Below are the code and all the weights of a small trained network. Each question names an input and a class and asks about switching units off, where a switched-off unit gives its printed mean instead of its output.

import numpy as np


def w(rows, s, z=0):
    codes = np.array(rows[::2]) - 128.0
    scale = np.full(codes.shape[1], s)
    scale[-1] = z or s
    return codes * scale


def f(y):
    return y / 2 * (1 + np.tanh(0.7978845608 * (y + 0.044715 * y**3)))


def log_softmax(a):
    a = a - a.max(-1, keepdims=True)
    return a - np.log(np.exp(a).sum(-1, keepdims=True))


def net(x, mask):
    res = np.array(x, float).reshape(1, 4) / 4 @ E
    y = f(res @ A[0][:, :-1].T + A[0][:, -1])
    res = res + np.where(mask, y, B[0][:, -1]) @ B[0][:, :-1]
    return log_softmax(res[-1] @ U[:, :-1].T + U[:, -1])


A, B = {}, {}
E = w([
[91,196,253,226,191,9,82],'x0',
[69,202,56,69,70,37,131],'x1',
[61,153,94,155,191,189,225],'x2',
[198,207,144,191,37,163,200],'x3',
],0.006)
A[0] = w([
[111,93,83,69,90,178,173,67],'n1',
[207,192,170,169,50,173,178,72],'n2',
[60,35,125,69,199,91,124,196],'n3',
[58,220,84,38,63,54,141,126],'n4',
[183,204,119,170,75,152,152,110],'n5',
[153,172,119,212,70,99,161,114],'n6',
[200,182,135,174,76,149,170,106],'n7',
[31,191,100,186,192,197,212,164],'n8',
[113,183,180,213,197,82,111,212],'n9',
[194,90,115,88,85,205,77,207],'n10',
[182,151,158,129,71,111,27,239],'n11',
[157,82,70,114,65,168,191,77],'n12',
[30,170,177,202,185,104,169,146],'n13',
[157,79,127,123,162,215,202,254],'n14',
[143,111,70,61,122,172,184,42],'n15',
[56,190,94,72,84,61,175,66],'n16',
[50,48,144,65,161,117,66,157],'n17',
[151,177,136,194,3,153,162,103],'n18',
[166,79,48,46,40,169,182,129],'n19',
[68,169,192,157,124,88,114,100],'n20',
[134,100,83,95,101,160,150,29],'n21',
[189,92,163,125,62,83,57,182],'n22',
[87,186,45,113,71,60,128,141],'n23',
],0.0069,0.0029)
B[0] = w([
[176,186,148,29,166,76,16,189],'n1',
[60,27,28,210,204,197,39,197],'n2',
[28,123,64,170,177,236,53,227],'n3',
[166,55,238,165,242,254,214,225],'n4',
[46,69,41,186,215,142,79,177],'n5',
[81,119,118,83,218,104,35,171],'n6',
[42,65,51,170,218,166,55,181],'n7',
[66,216,207,36,59,218,91,231],'n8',
[136,146,215,29,229,113,71,246],'n9',
[159,163,199,48,170,159,148,217],'n10',
[49,182,224,72,130,214,120,208],'n11',
[113,127,166,50,191,73,71,197],'n12',
[156,201,201,34,133,85,37,216],'n13',
[152,173,192,57,185,177,137,252],'n14',
[192,216,160,45,160,41,21,185],'n15',
[201,81,222,101,187,217,214,182],'n16',
[62,31,32,239,205,206,68,213],'n17',
[34,50,33,169,216,165,37,197],'n18',
[138,147,178,8,206,126,30,253],'n19',
[128,137,158,74,172,96,61,178],'n20',
[152,136,154,64,156,57,42,152],'n21',
[46,242,238,44,64,196,161,196],'n22',
[116,45,214,189,230,239,190,200],'n23',
],0.0044,0.0058)
U = w([
[155,49,215,148,185,193,180,243],'0',
[14,40,33,185,181,110,40,132],'1',
[64,212,194,72,38,174,112,245],'2',
[165,201,191,49,129,48,66,21],'3',
[146,146,73,162,92,63,211,180],'4',
[226,124,31,229,1,38,191,5],'5',
[153,111,19,228,13,31,210,5],'6',
],0.0049,0.0032)

Each question gives the input, the list of numbers given to net, and the class t.
The units are the neurons (one row each of A and B). Each row of codes is followed by its name. A weight is (code - 128) times the scale printed after its matrix; where a second scale follows, it is the last column's (A, B and U).
mask holds one flag per neuron, in row order. A switched-off neuron (its flag False) gives its mean, the last column of its row in B, instead of its output. The means were averaged over made-up inputs and are rounded, as every weight is.
A unit's drop is (log p(t) with every unit on - log p(t) with that unit switched off) / (log p(t) with every unit on - log p(t) with every unit switched off).
The circuit of an input: a set's keep is (log p(t) with only the set's units on - log p(t) with every unit switched off) / (log p(t) with every unit on - log p(t) with every unit switched off). Starting from the 12 units with the biggest drops (on a tie, the unit counted first), units are removed one at a time, each time the one whose removal leaves the highest keep (on an exact tie, the one counted first), for as long as the keep stays at least 0.8.
units of the circuit, in order: the units of the circuit, biggest drop first
unit that matters most: the unit with the biggest drop
k most important neurons: the k neurons with the biggest drops, biggest first
drop of u: that unit's drop, to one decimal
input [-1,5,-4,-4], class 0: unit that matters most => n4
input [-7,-2,-4,6], class 3: 2 most important neurons => (n19; n10)
input [-7,-5,-3,6], class 3: 2 most important neurons => (n19; n10)
input [5,5,2,-4], class 0: units of the circuit, in order => (n4; n16; n23)
input [-7,5,-4,-2], class 3: units of the circuit, in order => (n19; n15)
input [-3,-6,8,-7], class 2: units of the circuit, in order => (n8; n4)
input [6,-2,4,0], class 3: 2 most important neurons => (n13; n9)
input [-2,-4,-8,2], class 2: units of the circuit, in order => (n22; n11)
input [-1,-2,-5,6], class 1: 2 most important neurons => (n2; n18)
input [8,-7,7,2], class 3: units of the circuit, in order => (n13; n9)
input [-4,7,-1,3], class 0: units of the circuit, in order => (n4; n23)
input [-4,8,8,-8], class 0: units of the circuit, in order => (n4; n16)
input [-1,5,7,7], class 1: units of the circuit, in order => (n18; n5)
input [-6,3,-3,8], class 1: units of the circuit, in order => (n18; n2)
input [4,-7,8,6], class 2: units of the circuit, in order => (n8)
input [-2,-3,5,0], class 2: 2 most important neurons => (n8; n4)
input [-2,1,0,7], class 1: drop of n18 => 0.1
input [-4,6,4,0], class 0: drop of n17 => -0.1
input [-1,5,2,2], class 0: drop of n23 => 0.2
input [8,1,7,-6], class 3: units of the circuit, in order => (n13)
input [6,-3,3,4], class 3: units of the circuit, in order => (n13; n9)
input [-7,-4,-2,-5], class 3: drop of n15 => 0.2
